Here is a tiny trained network, its code and every weight. The questions are about switching its units off for an input and a class, where a switched-off unit gives its printed mean instead of its output.

import numpy as np


def w(rows, s, z=0):
    codes = np.array(rows[::2]) - 128.0
    scale = np.full(codes.shape[1], s)
    scale[-1] = z or s
    return codes * scale


def norm(h):
    return h / np.sqrt((h * h).mean(-1, keepdims=True) + 1e-5)


def f(y):
    return y / 2 * (1 + np.tanh(0.7978845608 * (y + 0.044715 * y**3)))


def log_softmax(a):
    a = a - a.max(-1, keepdims=True)
    return a - np.log(np.exp(a).sum(-1, keepdims=True))


def net(x, mask):
    res = np.array(x, float).reshape(1, 8) / 4 @ E
    u = 0
    for l in range(4):
        y = f(norm(res) @ A[l][:, :-1].T + A[l][:, -1])
        res = res + np.where(mask[u : u + 4], y, B[l][:, -1]) @ B[l][:, :-1]
        u += 4
    return log_softmax(norm(res)[-1] @ U[:, :-1].T + U[:, -1])


A, B = {}, {}
E = w([
[131,117,104,126,134],'x0',
[139,135,146,120,137],'x1',
[109,1,202,153,135],'x2',
[129,126,122,129,129],'x3',
[134,125,123,125,133],'x4',
[130,128,133,127,128],'x5',
[172,99,127,42,7],'x6',
[135,124,121,127,132],'x7',
],0.0086)
A[0] = w([
[157,94,138,43,27,249],'0.n1',
[173,107,117,82,199,25],'0.n2',
[176,151,181,96,155,96],'0.n3',
[116,9,190,140,130,234],'0.n4',
],0.013,0.0018)
B[0] = w([
[175,123,159,2,154,247],'0.n1',
[104,148,164,133,91,128],'0.n2',
[89,116,34,151,128,132],'0.n3',
[181,12,91,160,202,235],'0.n4',
],0.0097,0.012)
A[1] = w([
[136,171,140,16,98,1],'1.n1',
[152,62,140,121,11,63],'1.n2',
[32,187,88,172,112,18],'1.n3',
[187,229,113,178,148,11],'1.n4',
],0.012,0.0012)
B[1] = w([
[83,151,115,241,56,254],'1.n1',
[150,99,89,105,254,151],'1.n2',
[76,114,130,60,197,179],'1.n3',
[92,65,138,74,168,196],'1.n4',
],0.013,0.0071)
A[2] = w([
[155,145,132,216,161,2],'2.n1',
[102,241,143,38,187,163],'2.n2',
[177,139,16,124,157,85],'2.n3',
[140,248,70,127,13,25],'2.n4',
],0.015,0.00075)
B[2] = w([
[204,132,94,189,116,155],'2.n1',
[12,193,72,153,148,203],'2.n2',
[109,184,226,121,122,157],'2.n3',
[189,234,9,54,3,254],'2.n4',
],0.013,0.0099)
A[3] = w([
[84,120,99,143,162,188],'3.n1',
[180,108,124,162,100,253],'3.n2',
[143,146,145,251,145,38],'3.n3',
[117,84,115,161,141,89],'3.n4',
],0.026,0.0017)
B[3] = w([
[125,126,127,182,160,253],'3.n1',
[93,142,113,149,230,254],'3.n2',
[138,85,232,223,35,249],'3.n3',
[117,225,138,72,1,232],'3.n4',
],0.021,0.0074)
U = w([
[22,169,64,179,238,121],'0',
[194,230,9,74,21,59],'1',
[173,101,210,247,52,246],'2',
[250,15,151,29,189,39],'3',
],0.011,0.0011)

Each question gives the input, the list of numbers given to net, and the class t.
The units are the neurons (one row each of A and B). Each row of codes is followed by its name. A weight is (code - 128) times the scale printed after its matrix; where a second scale follows, it is the last column's (A, B and U).
mask holds one flag per neuron, layer by layer. A switched-off neuron (its flag False) gives its mean, the last column of its row in B, instead of its output. The means were averaged over made-up inputs and are rounded, as every weight is.
A unit's drop is (log p(t) with every unit on - log p(t) with that unit switched off) / (log p(t) with every unit on - log p(t) with every unit switched off).
unit that matters most: the unit with the biggest drop
top k neurons: the k neurons with the biggest drops, biggest first
drop when u is switched off: that unit's drop, to one decimal
input [-6,4,-3,-8,-4,1,-1,5], class 0: unit that matters most => 0.n4
input [1,-8,1,3,0,-6,-5,-2], class 2: top 2 neurons => 0.n1, 2.n4
input [-2,-3,3,8,7,-8,-5,4], class 2: top 2 neurons => 3.n3, 0.n1
input [0,1,1,-1,8,-5,-4,-1], class 2: top 3 neurons => 0.n1, 3.n3, 2.n4
input [4,8,-3,0,-2,-5,-5,6], class 0: top 2 neurons => 0.n4, 0.n1
input [3,8,5,-6,-4,6,1,4], class 3: top 2 neurons => 1.n1, 3.n3
input [-6,-7,-7,-3,-5,-6,0,-6], class 0: top 2 neurons => 0.n1, 1.n4
input [-5,1,0,-7,4,-4,-4,-2], class 0: top 3 neurons => 0.n4, 0.n1, 1.n1
input [8,-2,2,-4,5,8,-4,-7], class 2: top 2 neurons => 0.n1, 3.n3
input [2,5,-5,0,-2,2,-2,-4], class 0: drop when 0.n1 is switched off => 2.0
input [-8,-4,4,-5,2,4,-8,-8], class 2: drop when 0.n1 is switched off => 0.0
input [6,-5,-7,-3,-8,-2,-1,6], class 0: drop when 0.n1 is switched off => 1.8
input [-1,-4,-8,4,5,-6,-3,5], class 0: drop when 0.n1 is switched off => 1.1
input [0,3,1,4,-6,6,4,-8], class 3: unit that matters most => 2.n4
